Each row has a hidden trait or not; one of two labels after the row says which. A new part has a new trait and new labels.
[ 0 -2  0 10  0  2  0 -7  0  2  0 -3  0  0  0 -1  3 -2 -1] -> W
[ 1 -4 -9 17 -1  8  3 -8 -3 12  3  1 -7  0 -3 -2 12  0 -4] -> W
[ -1  10   0  15   0   1   3  10  -3   0 -17   7   2   4   0   5  10  11
   4] -> U
[  4   0  -3  16  13   2   1  23  -1   0   7   9   4   1 -23   0  12  16
  -9] -> U
[ -6 -26   0   1   1   9  -6 -11  11  12   9 -22   8  -2   8  -2  14  -8
  -7] -> W
[ 3  3 -9 12 -2  3 -6 -1  2  4 -1 -9 -1 -3 -1 -1  4  5  1] -> U
[  3   0  -7  14  -2   2  -2  -5  -3   5   8 -13   6   0 -11   7   5   9
   0] -> W
[ 1  0 -5 14 -1  1 -2  0 -1  4  4 -2  3  0 -6 -3  2  6  0] -> W
[ 2  8  4 16 -2  0 -1  0 -6 -2 11 -1  9  1 -8  1  5  6  2] -> U
[  2   2  -7  17  -3   0  -2   9  -5   4   5   1   3   1 -10   6   3  12
   0] -> W
[  1 -13  -4  18   1   6 -19   7  -7  10   9  -3   8  -1   2  -1   3  -8
  -1] -> U
[ 3  1 -7 14 -1  2 -3 -2 -1  3  1 10  3 -1 -6 -2  3  6  1] -> U
[ 2  1 -2 12 -1  1 -2 -4 -2  1  2 -5  3  0 -8 -2  3  3  0] -> U
[ -2   5   6   3   2   6   5  -9   3  -4 -33 -15   5   5   8  -3  16  -5
   4] -> U
[ 2  0 -5 17 -2 -1 -2  8 -5  3  3 -7  1  0 -5 -1  4  8  0] -> W
[ -3 -19   1   4   2   7  -4 -11   8   6   5 -24   4  -1   6  -3   9  -8
  -5] -> W
[ 9 -3 -8 14 -3 -3 -1 13  2 -2  5  2  4  0 -1  3 -2  9  2] -> U
[ -6 -15   3   9   3   5  -3  -3   8   6   5 -10   3  -1   9   0   5  -7
  -5] -> W
[ 0 -2  0 12 -1  0  0  1 -2  0 -1 -3 -1 -1  0  1  4  1 -1] -> W
[  3   2  -5  18   4   0   0  12  -4   3   6   5   4   0 -16  -1   7  14
  -3] -> U
[ 1  2 -7 20 -1  3  1  4 -3  7  4 -2 -3  0 -6 -5  4  6 -1] -> W
[  0  22 -10  16  -5   5   8  12 -15   7  11   1   4   0 -12  -4   1  11
  -1] -> W
[ -1  12   0  13   0   3   4   5  -2   1 -25  -8   4   5   1  -1  14  10
   4] -> U
[ 2  2 -5 16 -2  1 -2  4 -3  3  3 -7  4  0 -6 -2  2  8  1] -> U
[ 1  3 -5 18 -2 -1  0  8 -3  3  4  4  1  0 -7 -2  0  9  1] -> W
[ 2  2 -5 13 -2  0 -3  0 -3  4  1 -5  1  0 -2 -1  2  5  1] -> W
[-1 15 -2  8 -2  5  8  0 -8  2  3 -7  1  0 -2 -2  0 -3 -1] -> W
[  3   4   4  11   0   3  -2 -16  -4  -3   8 -14  11   1  -5  -2   7  -3
   1] -> U
[  4  -5   1  11  13   4   2  11   2  -3   6 -12   4   0 -15  -1  12   6
 -10] -> U
[ 0  8 -4 21 -2  0  2 15 -6  1  4  9  0  1 -5  1 -1  8  0] -> W
[ 0  1 -1 13  0  0 -1  0  0  0 -1  1  1  0 -2 -2  2  2  0] -> U
[ 2 -1 -1 10  5  2  0  0  1 -1  0 -7  2  0 -7 -1  5  1 -3] -> U
[  0  11  -4  22  -2   0   2  15  -5   3 -13  11   5   4  -6   0  10  17
   4] -> U
[ 2 -1  0 16  0  0  0  4  2 -1  2 -7  0  0  1  1 -1  0  0] -> U
[  0 -12   6  -2   4   5  -1 -33   8  -5 -11 -21   1  -1  12  -5   2 -25
  -2] -> W
[  6  13 -11  14  -7  -5 -14  -2  -3  10  -3   2  -4   1  16   0  -7   4
   2] -> W
[  2  10   4  20  -2   0  -1   1  -8  -2  15   9  11   1 -10  -4   6   9
   3] -> U
[ -5 -10  -5  20  -1   2  -4  15   2  12  13   0   5   0   1   0   7  10
  -4] -> W
[  1  -3  -4  10  -2   2  -2  -1  -4   1   1 -12   0  -1  -3  -2   7   4
  -1] -> W
[  3   8  -5  18  -5  -4 -11  -9  -2   6  -8   9  -6   1  22   0  -6  -9
   1] -> W
[ 3  8 -7 20 -4 -3 -8  0 -3  7 -2  7 -2  1  4  4 -3  2  1] -> W
[ 9 -6 -7 10 -3 -2 -1 10  3 -4  2 -2  4  0  1 -3 -2  1  2] -> U
[  2   2  -4  13  -2   0  -5  -8   0   2  -2 -15   0   0   4   0   0   0
   0] -> W
[  1  18 -13  49  -8  -8  -1  56 -16  10  18  44  -3   1 -17   2   1  42
   4] -> W
[  5   7 -12  17  -5  -1  -8   1  -6   9   5  -6   4   1  -7  -3   2  14
   1] -> W
[-2 -6 -2 14  0  2 -3  2  2  6  5 -3  3  0  0  0  4  4 -3] -> W
[  3   3   9   4   0   4  -1 -27  -2  -5   8 -17  13   1  -2  -3   9 -11
   2] -> U
[ 1  4 -3 16  0  1  0  6 -2  3 -2  6  2  1 -3 -1  3  7  1] -> U
[ 3  6 -6 15 -4 -2 -8 -4 -2  5 -5  0 -3  1 11  2 -3 -2  1] -> W
[-4 -9 -1 17  0  2 -2  5  3  8  9 -4  3  0  2  0  5  3 -3] -> W
[ 1  1 -3 18 -1 -2 -1  2 -2  3  7  2  2  0 -5 -1  2  7  1] -> W

[-11   0   0   0  10 -10  -1   3   1 -15  -4   2  21  -4  -2  -2  -5   5
 -14   2  -4   0 -14  15   1 -19  16 -12] -> (48)
[  3   3  -1  13 -23  11   3   9 -16   5  10   0   5  -7  -6  -5   3   5
   5  -5  12  -6 -12  -4 -28  -9 -13  11] -> (48)
[ 16  19  -8 -29   5   6  29 -16   9 -10  13   3   1 -41 -36   3  24   1
  25 -32  -4  27 -47   5 -29  24  -2   5] -> (48)
[ -9   4  -8  -4  -1   1  14  -2  -4 -13 -10  -1   9 -29  -8 -12  -8  -3
  -1   2   4   0   0   3  -2  -7  15  -5] -> (48)
[-25   8  -5 -13   5   5 -11  -2  14   9   4  -3   0  -1 -14 -18 -11  -2
  -2  17  11   2  -4  21  -2 -10  24  10] -> (48)
[ -2  -6   3  13  10   3  -8   4   7  29  -3   0  -5   2 -30  26   3  -8
 -11 -14  -2  12 -14  21  -6   5   0 -15] -> (48)
[ -5  -4 -15  18   4  12   1   3  12  12   0  -2  -8 -31 -46  37   5 -15
  -8 -36  -7  18  -7  20   3   6 -12 -22] -> (48)
[  2  -9  11  -8   9   8   8  -3  -5  23  18  -1   2  26 -14 -22  15   7
   1   3   4 -21  -7 -15 -17 -13  -9  16] -> (48)
[ 13   1   5 -36  35  12  -1  -9   8  21 -14  -2  -8  41 -19  -9   6   3
 -17   9  -8   5  -5   6 -17   0  30  16] -> (48)
[  2 -11   9  -6  10 -11  -5  -2  17  13   3   3  -4  10 -11 -11   5   0
  -5  13  -3   0 -20  -6  14 -17   1   3] -> (48)
[ -4   3  -4 -27   7   8  -3  -6   0   3  -8  -2  -5 -20  -5   5  -3  -5
 -18  -2   0   9   1  19   8   2  19   9] -> (48)
[ 11  -4   8   0  -9  -9  -9  -8 -10  11   2   3  10   4 -19  -6   8   6
  -3   6  -9  -6  -5  17   6 -12   0   3] -> (43)
[ -6  12  -3  -2  -8   1  -2  11  -3 -10  -1   2   3  -9 -18  -8   4  10
   4   1   0   5  -9 -15 -24 -12  12  -5] -> (48)
[-11   6   7  -7  23  18  -7  -2  35  28  16   0  -3  17   5 -28  12  -1
   9  14  13  -2 -25 -13 -26 -17 -11  15] -> (48)
[ 23 -21  16 -12 -10 -15 -27  17  -6  24   7   4  10  31   2   5 -20  17
  -5   0   8  -5   2   4  -8   4  -3  -6] -> (43)
[  9 -10   7   7 -25  -7   3   5 -29  12   6   0  12   7 -26  -6  11  13
 -11   4  -3 -18  -2 -10 -13 -12   2   0] -> (48)
[-23   4   7  -7   6   9 -39 -14   7  11  15   1 -37  -9  -6 -22  33   2
  38  17 -39  14  14   7 -22   3  -3   5] -> (48)
[-20 -13  21   3  12 -10 -20   7   3  20   9   5   7  29  -3 -26   4   8
  -3  20 -11  -4   2  -5 -11  -7   3  -3] -> (48)
[-10  -4   9   0  -5  -5 -10   5   3  16  -1   0  -2   2  -7  14 -21  -6
 -18  -5   6   8   2  20  12   2  -2   1] -> (48)
[-15  12 -14 -15  21  10  20 -16   5 -21  -6  -4   6  -9 -17 -42   9   2
  16  12   1  -3 -10  -5 -24 -30  34   6] -> (48)
[-23   4  -2 -10  24  12 -10  -8  23  16   1  -3  -3   1 -28 -28   7   0
   5  19   8   0 -16  11 -18 -12  32   4] -> (48)
[ 22 -29  20  -2   5 -20 -26  15 -21  25   6   4  20  30 -24 -17  -6   9
   9  35   0  -3   2  14   0   4 -12 -14] -> (43)
[ 12  -4  -3 -17  17   6  -9   1   4  -2 -28  -1  13 -12  -9 -19 -11  14
  -1   9  -2  -5 -14   2  -9 -11   5   3] -> (43)
[ -3   5   2 -10   4  -4  10  -3   3  -2   5   3  10 -12 -18  -8   2   4
   6  -6  -5   9 -17   8 -11   1   5  -5] -> (48)
[-14  -2  -2  16 -12  -9 -10   8 -20 -11 -15   1  22  -2  -5   8 -20   0
 -24   8  -8  -3  15  20  23 -21   5 -18] -> (48)
[-10  -3  37  14  13   9 -34  19  41  48  20  14   4  31   8 -20  -1  10
  -3  25   6  18 -34 -13  -9 -13 -27  -3] -> (48)
[-28  -1  -2   8  10  -4  -7  -1  -6  -9 -11  -2   8  15   8 -24 -12   3
  -9  28 -10 -10  19  -3   0 -24  20  -6] -> (48)
[ -2 -18  14 -12  34  11 -19   3  11  41   9   0  -4  38 -42   5  15   0
 -15 -19 -17   8  -1 -12  -9  16 -12   5] -> (48)
[-19  20  14  17  18  25 -17  17  44  21  15   7  -6  -4  18 -12  -2   2
  13  14  18  21 -29 -11 -34 -11 -26  -1] -> (48)
[-14 -18  35 -16  44   2 -25  -1  42  59  27   7   0  63 -17 -59  23  14
   7  38   3 -12 -34 -32 -13 -21  -3  23] -> (48)
[-15 -10   7 -27  29  15 -17  -1  10  36  16  -2  -2  32 -41 -16   8   2
 -10 -11  -9   4   6  -5  -5   8  -5  19] -> (48)
[-18  -9   1 -17  12  12 -16   0   8  17  10  -3   0  -1 -29  -1  -5  -2
 -12 -13  -2   8   2   8  14   4  -7  10] -> (48)
[  4   7   5   1   5   4   0   3   3  -1   5   1  -2  -7 -11 -11   5   3
   1   8   5   3 -15 -12  -6 -15   4  -1] -> (48)
[ -9  -7   1   5   2   3 -12   4   7  31   6   0  -4  -2 -31  11  -6  -6
 -11 -16  -1  10  -4  15   0   3  -8  -6] -> (48)
[ -6  -2  10   5  22  -5   0  -9   1  11  -4   0  12  -4  -4 -32  25   3
   0  22 -17 -12  -4  -9   1  -8  -8  16] -> (43)
[ -3   9  -3  -2   4   0   2  -3   5  -8 -14  -2   4 -12  12   2  -2   6
 -10   0  -6  -3  -1  -7   1  -3  -5  13] -> (43)
[ 11 -14  13 -15  12  -5 -21   3   1  10   1   1  12  18 -11 -22  -5  16
   2  19  -1  -7  -8  -7 -13  -7   3   2] -> (43)
[  5   8  10 -28  10   8  12 -12  12  20  21   6   0  -2 -40 -25  26   8
  33 -11  -4  18 -43  -9 -36  20  -1  10] -> (48)
[-19  14   0   4   8  -3   2   0  17  13  -3  -1  -7   1  -9  -5  -8  -7
  -1  17  11   6  -6  22 -14  -4  27  -7] -> (48)

New part:
[ -8   7   0   8  37  -1   0  13 -15  -7  -4  13   0   0  -3   6   1  -1
   2  -1   0  -7  15   3   0  -1 -42   0  -5   0  -1  -1   2   0  -8   0
   0  -9   0   5   7   4  31  14   0   1 -39  13   5   0   0  19   0  -3
  -1   0   4 -13   2  -2  -5  -1   1   2   0   0   0   0   1   0   8   1
  19   0  -2   3  -1   1  -5  10   1  -3   0   0  -1  -6  -3  -1  20   1
  -5   0   0   0   2  -5   1  -1   1   0  -5   1   1  -1 -11  -1  -1   6
   0  -8   1   2  -2   0 -13   0  -7  -4   1   4  43   1   6 -18  -7 -12
   0   2   0   0 -15   0  14  -1   1] -> Z375
[  0  -6  10  -1  32   0  13   8   6   0   1   2   0  13 -18  -3  16   0
  -2   8   0  -6  -1  10   1  10 -47  10   2  -6   1   2   6 -18  -6  -2
  -3  -5   4   7 -15   5  38   2   0 -16 -11   4  -7   0  -3  13   0  58
   3   9   0  17 -26  18   0   1   4  -1  18   3  -1  -9 -17   0  -6  12
  37   0   2   0   0  -4   0 -11 -15  -3   1  -6   1   0  -1   6  11   2
  -8   3 -19   0   0   0   6   1  -9   1   0  -1   1   2  -6   1   5  -6
   0  -1  -2   0   0   0   0  -1 -19   3   0  -1   8   0  16   0   0 -34
   1  -2   8   2 -14   9   0   0  -1] -> Z864
[  2   3  -4   9   2   0   2   9  -1   1  -1   0   0   1  -9   1 -15   0
  10  16   0 -15 -24 -14  -2  -1  13  -1 -12  -1 -13 -17  20   6  -2   2
   5 -47   0   3   2  -5  -1   0   0   2 -14   2   6   1   6   3   5  -8
   5  -1  -5   0  15  -1  -6  -2 -16  -1  -3   4   0  14  15   7  26  -1
  32 -13 -20  20   0   0   1   1   1   4  -9  -2  -1  -8 -12 -14  -6  -6
   5  -6  -2 -10  -1  -1   2   7  -4   2  -1   5  -2 -14 -10  -1  -3  -7
   0  -1  -2   0  14   0  -6   5   1   1  -7   8   0   0   1   8   5   3
   4   3  23  -1   0   1  -5   1 -15] -> Z375
[  0  -4   0  -7   2  20   8  -6   0   0  -8   0   0  -9   9   0  20   3
   4   0   0   0  27   0   3   0  16   0 -19   1  -6   0   0  13   0   3
   0  -6   0   0   0   0  -8 -14   5  19   2   0  -4   0   0   0  -4   1
  12   2   0   5   1   3   0   7  26  -1   0  -1   0   7   2  -7  -8   6
  -2   2   1 -27  -8   0   0 -10   0 -29   0 -14  -7   0  15  -3  -1   7
   0   4 -18 -16   0   0   0   0  -1 -13  -1   0   0  -9   5   0   1  22
   0  -3   0   0  10   0  14  -4 -27  -2   0  -6 -25   0   0   0  -2 -23
   2   8 -42   2   1   0   8   0 -23] -> Z864
[  0   8  -5  -1  18  12   9   1  -4   0  -6  12   3   0   1   7   2  -2
  20  -1   0  -1   1   8   0  30 -23   5   5   0   5  12 -19   0  -3   0
  -1  -1  -3  -1   1   4  -5  -1   0 -13 -24   0   0   3 -10   1   0 -15
 -12   0   0  -1 -10  21  -1   1   1  -1  -2   0  -2  10   0  -7  -8  -4
   2   7   8 -33   0   0  -6   0   1  -1  -1   0   1   4  10   0  17   0
  -2   6  -8   3   6   0   0  -1  18  18  -3   1   2  -2   0  -9   0  41
   0 -10   1   0   0   0   0   0   0   0  -1  -1  15   0  -7 -23  -3   4
  -4   1   1   0 -19  -9  -1  -5  27] -> Z864
[  2   1   0  -5 -25 -15 -17   0   0   4   8 -12   0  30 -15   0   0  -2
   1   0   2   0 -29 -10  -1 -42   2  -6   3   0  -1  -1   0  -7   4  -7
   0   1   1   0   1  -1  -1 -10   0  -1  -1  -7   0   0   0   1   0  -6
   3  -6   0  17   7 -18   3  -2   1   0  -9   0   0 -16   1   7   1  -1
   0   0  -1  41  -6  -3   0   1   0   1   0   0   2   0 -12   1 -19   0
   0  -5  12   7  -5   0   3 -12 -20 -10   2 -12  -1  11   3   0  -1   4
  11  10   0   0  -7  -1  -1   1   0   0   0   1  -6  -3   3   0   0  -1
   1   1   0   0  15   2 -17   0  -5] -> Z375
[  0   0  -9   1 -37  -2 -18 -12   5   1   3  -6   0   0   0   1   0   3
  -2   0   0  10 -10  -7   4  -9  54 -11   0   7   7   0 -11   0   7   0
   0 -59   0  -8  -1  -3 -42   8  -3  14   1   0   5   2   3 -17   2 -63
   0   0   0 -14  24   1   4  10  -4   0   0  -5  -2  -1   1  -5   0 -11
   0  -2  16   1   0   4   1   4   0   1  -2   0   3   6   6  -1 -15   0
   8   0  -1 -10   5   0  -6  -4   5  -4   8  -6   0   5   0   3  -6  -1
   0   2   0   0   0  -1   3   0   1   0  18   1   0   1 -18   5  16  36
   0  -6 -19   0  11 -13   1  -3  39] -> Z375
[  0  -3   1   3  -3  -5   1  -7 -11  11  -4  -9  -3  18  -3  -6  -1   8
  -3  -2   0   7 -15  -1   3   4  26  -5  -5   0  -9   3  -1  -1   4   3
   1  -5   3   0  -5  -8 -21   4   3  26   3  -9  -3   0   7  -3   0   7
  16  -2 -10  15  14   1   1   1  -8   3  12   1   4   2   6   0   9   7
  -3  -7  -3   4   0   0   5  -4  -3 -14   6   0  -3   6   2  -5 -16  -1
   7   0  -8  -1  -2   7   0  -7  -2  -2   6  -2  -2  -4   0   2 -16 -10
  -1   5   9  -1   0   1  14   6 -17   4  -3  -4 -35   0   3  12   2 -11
   4  -3 -19   1  -2   0  -9   0 -34] -> Z375
[  6 -11   7 -10 -39  15 -16   1   3 -10   2  -3   1   7 -22  -8   0 -10
  -6  -2   1  -4   4   2   3 -12  18   4 -13   0   6   5   4 -20  -7 -12
  10 -10   1   0 -16   1   2  -3   1  -6  24  -4  -2  -6   1 -16   0  14
   4   1   8  22   0   4   1   5  -3  -5  -4   0   6  -1 -19  -1  -4   3
  32  -1   4   9   6  -6   3  -8  -3 -19   1  -6   3   1   0   5  -9  -1
  -2  -3   4   0   3  -4   7   8  -4  -4   2  -4  -4   5  10   2   5 -44
  27   0 -21  -1   0   0  -3  -2  -2  -6  -6   5  -3   0   0  14   2   5
   3  -7  -1   6   5   2   1   9  -5] -> Z864
[ -6   4   1   9  36   0  20   0 -17  -7   0  14   0 -21  -1   4   5   1
  18  18   0   0  17   3   3  17   3   0   0   0   0   0   1  -4  -9   4
 -15   1   1   6   6   4  37  12   2 -14   1  11   3  -3   0   0  -3   1
   1  11   2  -8   0  26  -6  -6  15   3   8   5   8   0   0   0  11   4
  25   0 -14 -20   0   0  -5  10  -5 -14   1   0  -2  -5  -1  -4  17 -11
  -3   0   2   3   0   0   3  -1   6  -2  -5  11  -1 -12   0 -10  13  -1
 -10   0   9   0   1   2 -12   0  -1   0 -20   7  -1   0   9 -16  -8   2
  -1  -8  23   3 -13  10  15  -1  -1] -> Z375
